<8>: 43,60,139,135,129,82,168,129,123,178,40,113,24,57,169,22,36,177,46,39,60,67,166,29,44,22,35,83,165,52,159,182,59,78,174,141,106,56,129
<89>: 138,103,178,129,82,135,168,129,139,123,91,183,25,42,86,160,34,17,71,181,158,62,86,51,144,17,22,131,137,86,122,132,49,49,152,130,145,59,60
<6>: 52,165,40,35,47,184,81,182,48,97,158,40,92,120,78,70,134,166,112,151,107,106,70,135,103,178,129,82,135,168,129,139,123,91,40,150,42,65,150
back: 91,123,139,129,168,135,82,129,178,103,135 -> <6>
138,103,178,129,82,135,168,129,139,123,91,183,25,42,86,160,34,17,71,181,158,62,86,51,144,17,22,131,137,86,122,132,49,49,152,130,145,59,60 -> <89>
52,165,40,35,47,184,81,182,48,97,158,40,92,120,78,70,134,166,112,151,107,106,70,135,103,178,129,82,135,168,129,139,123,91,40,150,42,65,150 -> <6>
back: 59,145,130,152,49,49 -> <89>

<87>: 105,103,33,47,35,121
<103>: 103,30,47,35,40,105
<22>: 41,114,109,105,40,85
back: 85,40,105 -> <22>
back: 40,35,47 -> <103>
back: 35,47,33,103 -> <87>

<136>: 134,69,120,84,158,86,106,103,116,97,89,103,112,84,74,151,115,100,160,96,70,141,91,84,71,53,76,91,66,133,107,83,123,138,103,75,82,104,49,104,92,110,109,100,57,44,98,114
<78>: 135,77,112,84,140,99,109,93,95,110,111,95,106,84,74,150,89,117,149,90,78,137,101,53,65,52,92,77,82,123,125,112,120,109,101,75,96,107,51,102,92,99,111,114,64,64,87,119
<44>: 121,76,127,117,127,103,112,106,85,115,150,103,127,67,77,130,70,102,130,95,107,118,121,9,44,34,96,67,55,101,164,109,138,65,81,82,65,68,60,104,109,105,127,110,67,70,93,129
<85>: 122,87,122,110,129,108,119,102,72,117,148,95,123,66,74,132,74,113,130,93,109,124,121,9,58,34,94,67,62,102,163,117,130,70,90,78,73,68,67,98,115,147,101,78,88,95,120,101
<4>: 117,122,110,130,128,71,84,89,83,100,100,97,116,66,105,111,105,95,170,76,123,135,99,86,95,103,95,141,80,94,100,129,72,103,107,86,97,128,94,105,128,96,94,94,86,97,107,113
<92>: 109,107,125,133,135,85,87,100,92,104,112,114,124,62,112,113,111,87,155,81,121,120,108,72,82,80,88,121,61,95,114,110,102,95,96,98,69,95,92,103,123,106,106,94,82,77,108,113
<113>: 77,82,123,124,119,112,63,97,108,88,137,115,106,89,111,101,70,114,134,96,99,96,118,28,44,106,82,100,94,97,93,120,107,65,81,102,73,92,88,120,136,144,94,78,69,83,96,101
<198>: 129,69,119,85,160,77,97,103,118,88,89,109,112,84,97,146,135,87,175,93,70,141,91,107,85,78,66,123,62,133,84,83,101,144,103,88,80,114,49,106,97,113,99,88,57,44,99,106
<112>: 113,120,95,105,132,103,117,87,72,116,100,97,100,71,94,110,98,120,175,92,112,136,105,72,101,105,76,147,79,106,109,124,66,122,113,77,98,121,96,98,123,86,118,97,89,67,80,103
<51>: 109,118,122,136,145,71,91,104,90,88,89,110,128,62,123,101,135,87,176,76,126,127,101,100,102,107,66,154,55,94,96,99,66,122,95,105,65,101,99,103,136,92,97,80,84,69,97,105
<76>: 122,87,122,110,129,108,119,102,72,117,148,95,123,66,74,132,74,113,130,93,109,124,121,9,58,34,94,67,62,102,163,117,130,70,90,78,73,68,67,98,107,86,129,115,75,69,80,127
back: 125,123,82,77 -> <78>
122,87,122,110,129,108,119,102,72,117,148,95,123,66,74,132,74,113,130,93,109,124,121,9,58,34,94,67,62,102,163,117,130,70,90,78,73,68,67,98,115,147,101,78,88,95,120,101 -> <85>
122,87,122,110,129,108,119,102,72,117,148,95,123,66,74,132,74,113,130,93,109,124,121,9,58,34,94,67,62,102,163,117,130,70,90,78,73,68,67,98,107,86,129,115,75,69,80,127 -> <76>
back: 109,120,112,125,123 -> <78>
back: 116,72 -> <112>
back: 84,120,69,134 -> <136>
back: 116,97,100,100 -> <4>

<96>: 48,47,44,126,124,50,125,53,86,38
<53>: 86,93,61,45,55,55,28,125,125,55
<74>: 77,72,99,128,116,100,138,36,40,95
<66>: 58,52,57,117,116,53,103,42,62,52
<36>: 121,117,142,137,122,150,142,77,75,148
back: 125,125,28,55,55,45,61,93 -> <53>
back: 138,100 -> <74>
back: 148,75,77,142,150,122 -> <36>
back: 124,126 -> <96>

<107>: 106,102,121,119,98,91,108,100,102,101,100,102,96,101,102,99,113
<45>: 107,100,102,101,100,121,96,111,49,110,108,63,110,120,85,96,96
<138>: 106,102,121,119,98,91,108,100,102,101,100,121,96,101,102,99,113
<12>: 122,96,101,102,98,91,108,100,102,101,100,121,96,103,102,99,113
<91>: 106,102,121,119,98,91,108,100,78,99,108,129,94,100,104,101,104
back: 102,101,96,121 -> <138>
106,102,121,119,98,91,108,100,102,101,100,121,96,101,102,99,113 -> <138>
back: 102,101,96,121,100,101 -> <138>

<34>: 120,123,87,134,107,89,93,141,51,148,103,185,118,130,110,93,94,106,80,69,97,22,109,120,117,119,101,130,101
<63>: 116,103,148,89,141,87,134,118,93,185,51,123,107,132,103,92,94,103,77,68,102,22,104,121,117,119,97,131,102
<116>: 116,102,147,89,139,88,133,118,95,183,49,122,109,133,98,91,94,102,75,68,105,23,101,122,119,119,94,132,103
<64>: 105,25,101,122,133,92,132,116,107,174,44,117,111,139,84,88,95,97,69,68,113,27,90,122,118,117,85,132,105
back: 92,103,132,107,123,51,185,93,118,134 -> <63>
back: 102,94,91,98,133,109 -> <116>
back: 107,123,51,185,93,118,134,87,141,89,148,103 -> <63>
back: 23,105,68,75 -> <116>
back: 122,101,23,105 -> <116>
back: 22,102,68 -> <63>
116,103,148,89,141,87,134,118,93,185,51,123,107,132,103,92,94,103,77,68,102,22,104,121,117,119,97,131,102 -> <63>

<65>: 111,109,81,68,81,57,107,51,117,107,51,108,54,141,26,60,53,111
<49>: 51,46,49,126,124,122,41,124,94,45,115,47,125,129,123,120,123,50
<81>: 64,61,68,81,81,84,59,84,110,60,84,61,82,169,87,81,84,59
<56>: 155,159,185,87,86,95,169,89,106,165,96,156,89,33,85,85,91,159
back: 81,81,68 -> <81>
back: 54,108,51,107,117,51,107,57,81,68,81,109 -> <65>
back: 159,155 -> <56>
back: 47,115,45,94,124,41,122 -> <49>

<60>: 105,116,135,91,105,125,118,58,91
<123>: 68,91,79,100,96,83,106,128,100
<127>: 116,105,135,120,83,96,153,120,49
back: 135,116,105 -> <60>
68,91,79,100,96,83,106,128,100 -> <123>
back: 118,125,105,91 -> <60>

<70>: 123,113,78,97,109,122,114,135,100,109,58,99,68,121,76,126,114,96,126,105,135,105,96,130,139,91,114,118,89,97,104,113,87,140,74,116,63,138,106,110,92,74,81,92,48,153,68,107,108,90,52,64,160
<42>: 128,127,81,134,139,126,107,119,141,152,45,100,64,98,100,123,116,79,133,111,85,146,59,132,135,86,104,101,81,108,127,72,112,179,69,111,49,141,89,135,95,83,44,111,47,157,71,42,157,136,40,77,163
<17>: 40,140,67,129,99,106,107,47,103,123,107,86,127,85,138,83,80,108,80,106,68,130,71,79,76,110,86,67,122,133,80,43,113,88,118,73,104,80,79,104,99,115,82,112,118,58,125,88,155,132,100,122,65
<106>: 147,142,83,147,143,124,91,46,84,83,148,58,125,125,72,125,117,91,86,38,78,60,71,141,45,93,105,124,102,98,156,55,86,123,120,77,64,100,100,51,128,108,87,95,44,130,84,90,131,82,123,62,53
<40>: 111,58,126,85,29,64,81,142,134,87,109,97,64,49,110,92,70,102,127,69,128,141,71,45,60,113,72,78,54,125,120,125,133,90,99,98,101,132,100,135,90,80,130,64,127,122,127,40,140,67,129,98,106
<11>: 121,105,95,129,97,104,80,108,106,81,135,77,100,77,95,115,99,94,112,50,104,113,81,63,111,108,76,110,85,112,149,110,113,109,102,98,80,119,97,90,122,89,122,75,112,139,114,60,140,81,129,70,75
back: 112,72,127 -> <42>
back: 115,95 -> <11>
back: 60,45,71,141 -> <40>
back: 63,81,113,104,50,112,94,99,115,95 -> <11>
back: 106,98,129,67,140,40 -> <40>

<105>: 115,187,91,98,89,99,31,126,112,128
<119>: 101,92,94,93,68,26,47,126,112,186
<99>: 187,87,99,87,98,54,48,38,129,117
<31>: 128,119,187,86,101,86,43,101,50,42
<62>: 127,119,22,125,111,185,50,106,90,96
<154>: 187,84,102,86,102,48,48,45,129,119
101,92,94,93,68,26,47,126,112,186 -> <119>
back: 119,129 -> <154>

<188>: 108,117,113,98,101,89,108,81,106,93
<172>: 88,106,112,98,107,87,109,92,104,101
<24>: 115,89,100,98,101,89,100,89,101,100
<137>: 108,90,113,98,101,89,108,81,106,93
<140>: 112,104,101,91,105,48,110,91,100,97
<122>: 86,113,110,93,110,62,115,96,103,100
<209>: 88,89,116,109,104,146,97,87,107,104
<142>: 88,90,109,98,110,89,107,94,103,106
<158>: 90,6,112,83,101,89,80,100,101,95
<41>: 113,80,90,83,113,6,112,100,95,105
<141>: 96,82,100,93,111,61,107,100,99,107
back: 100,112,6,113,83,90,80,113 -> <41>
108,117,113,98,101,89,108,81,106,93 -> <188>
back: 107,87,97,146,104,109,116,89,88 -> <209>

<48>: 135,165,78,105,62,121,129,67,59,121,135,143,113,67,86,132,57,124,89,132,132,124,156,129,121,124,156,67,89,76,97,84,78,40,84,92,108,146,127,135,148,140,132,129,108,70,140,84,97,143,84,143,100,70,105
<178>: 138,114,127,60,60,123,132,65,56,123,138,146,114,65,85,134,53,126,88,135,134,125,161,132,123,125,161,65,87,73,96,82,76,36,82,91,108,149,129,138,152,143,135,131,108,67,143,82,96,146,82,146,100,67,105
<156>: 137,177,73,102,49,120,131,55,46,123,136,151,116,55,77,136,43,127,80,134,138,129,167,129,119,129,167,54,87,70,97,75,72,21,78,84,103,152,125,136,155,147,133,133,108,62,146,77,97,151,81,148,95,59,106
<171>: 120,61,62,113,126,126,107,139,120,87,133,62,55,139,146,87,126,81,139,113,62,55,68,133,139,55,68,152,49,68,55,126,74,152,87,133,133,94,152,133,87,68,126,81,81,81,81,100,55,62,49,100,113,120,62
<109>: 120,60,60,114,127,127,107,141,121,87,134,60,53,141,148,87,127,80,141,114,60,53,66,134,141,53,66,154,46,67,53,127,73,155,87,134,134,93,154,134,87,66,127,80,80,80,80,100,53,60,46,100,114,121,60
<115>: 123,69,63,115,124,128,110,137,86,67,121,57,143,59,135,113,132,85,139,117,67,60,75,135,141,60,75,150,51,69,58,126,75,148,88,132,134,99,154,135,93,73,129,85,84,81,86,101,58,67,51,105,114,119,65
<170>: 141,173,71,105,55,125,134,62,52,123,142,147,112,62,85,136,49,126,88,137,134,124,163,135,126,124,163,63,83,68,93,81,71,31,79,91,110,152,133,142,155,144,138,132,107,62,145,79,93,147,76,149,99,64,103
<101>: 120,60,60,114,127,127,107,140,120,87,133,60,54,140,147,87,127,80,140,113,60,54,67,133,140,54,67,154,47,67,54,127,74,154,87,134,134,93,153,133,87,67,127,80,80,80,80,100,54,60,47,100,114,120,60
<97>: 109,129,131,112,108,107,114,103,110,121,104,130,133,103,101,121,108,123,103,111,130,132,127,104,102,132,127,99,135,129,133,108,126,99,121,105,105,118,98,104,120,128,107,123,123,124,123,117,133,130,135,116,112,110,130
back: 147,93,79,145,62,107,132,138,144,155 -> <170>
120,60,60,114,127,127,107,141,121,87,134,60,53,141,148,87,127,80,141,114,60,53,66,134,141,53,66,154,46,67,53,127,73,155,87,134,134,93,154,134,87,66,127,80,80,80,80,100,53,60,46,100,114,121,60 -> <109>
back: 123,132,161,125,134,135,88,126,53,134 -> <178>
back: 129,132 -> <48>
back: 57,132,86,67,113,143,135,121,59 -> <48>
back: 132,130,111 -> <97>
back: 127,87,148,141 -> <109>

<132>: 71,53,108,132,87,128,163,173,113,48
<110>: 117,114,122,101,126,95,106,41,43,104
<114>: 78,45,138,125,139,128,90,84,124,83
<26>: 116,131,140,86,96,128,163,173,34,89
<86>: 69,163,50,67,116,131,139,86,96,61
back: 163,128,87,132 -> <132>
back: 96,86,139,131,116 -> <86>

<37>: 52,107,129,126,191,99,88,117,126,127,70,134,19,132,76,137,111,94,93,79,75,90,162,40,85,96,135,21,34,49,77,161,38,142,65
<13>: 69,100,169,135,155,119,132,122,95,90,100,127,169,87,25,169,161,87,71,89,77,118,163,68,47,89,94,38,29,57,60,165,54,140,92
<20>: 68,98,169,134,153,122,132,126,98,92,107,129,25,169,87,71,87,89,161,118,85,121,162,72,43,86,83,38,29,54,54,163,53,149,90
back: 169,25,129,107,92,98,126,132,122 -> <20>
back: 89,71,87,161,169,25,87 -> <13>
back: 87,169,25 -> <20>
back: 21,135,96,85 -> <37>

<148>: 97,119,87,104,136,77,91,83,107,91,72,75,106,91
<139>: 97,105,114,103,87,70,137,80,134,95,92,78,110,121
<71>: 119,95,61,95,83,101,109,83,129,100,62,130,71,105
<126>: 75,110,127,88,94,103,84,127,59,121,122,102,106,91
<93>: 57,113,167,98,108,85,105,117,54,118,131,78,137,87
<153>: 111,121,94,91,136,75,59,99,124,104,87,92,102,115
<167>: 60,187,119,119,126,101,105,86,102,77,102,75,113,91
<177>: 60,119,187,101,136,72,84,124,59,114,156,54,156,99
back: 101,83,95,61,95 -> <71>
back: 101,126,119,119,187,60 -> <167>
back: 187,119,60 -> <177>
back: 92,87,104,124,99,59,75,136,91,94,121,111 -> <153>

<73>: 132,99,59,99,93,100
<111>: 96,99,118,99,83,94
<58>: 85,103,98,100,131,72
<23>: 173,100,157,100,11,154
<131>: 133,99,155,99,42,122
<35>: 115,103,153,100,85,96
<61>: 169,100,147,99,10,154
<55>: 100,72,98,100,61,127
<176>: 42,100,72,100,152,47
<207>: 99,99,59,99,93,100
<90>: 107,103,146,100,96,89
100,72,98,100,61,127 -> <55>
back: 100,72,100 -> <176>
back: 94,83,99 -> <111>
back: 99,96 -> <111>

<47>: 130,74,52,74,43,64,115,172,183,157,123,74,43
<30>: 130,74,52,28,43,64,79,142,169,84,24,70,131
<124>: 123,143,152,137,107,82,61,48,60,64,99,146,137
back: 28,52,74 -> <30>
130,74,52,28,43,64,79,142,169,84,24,70,131 -> <30>
back: 143,123 -> <124>
back: 142,79 -> <30>

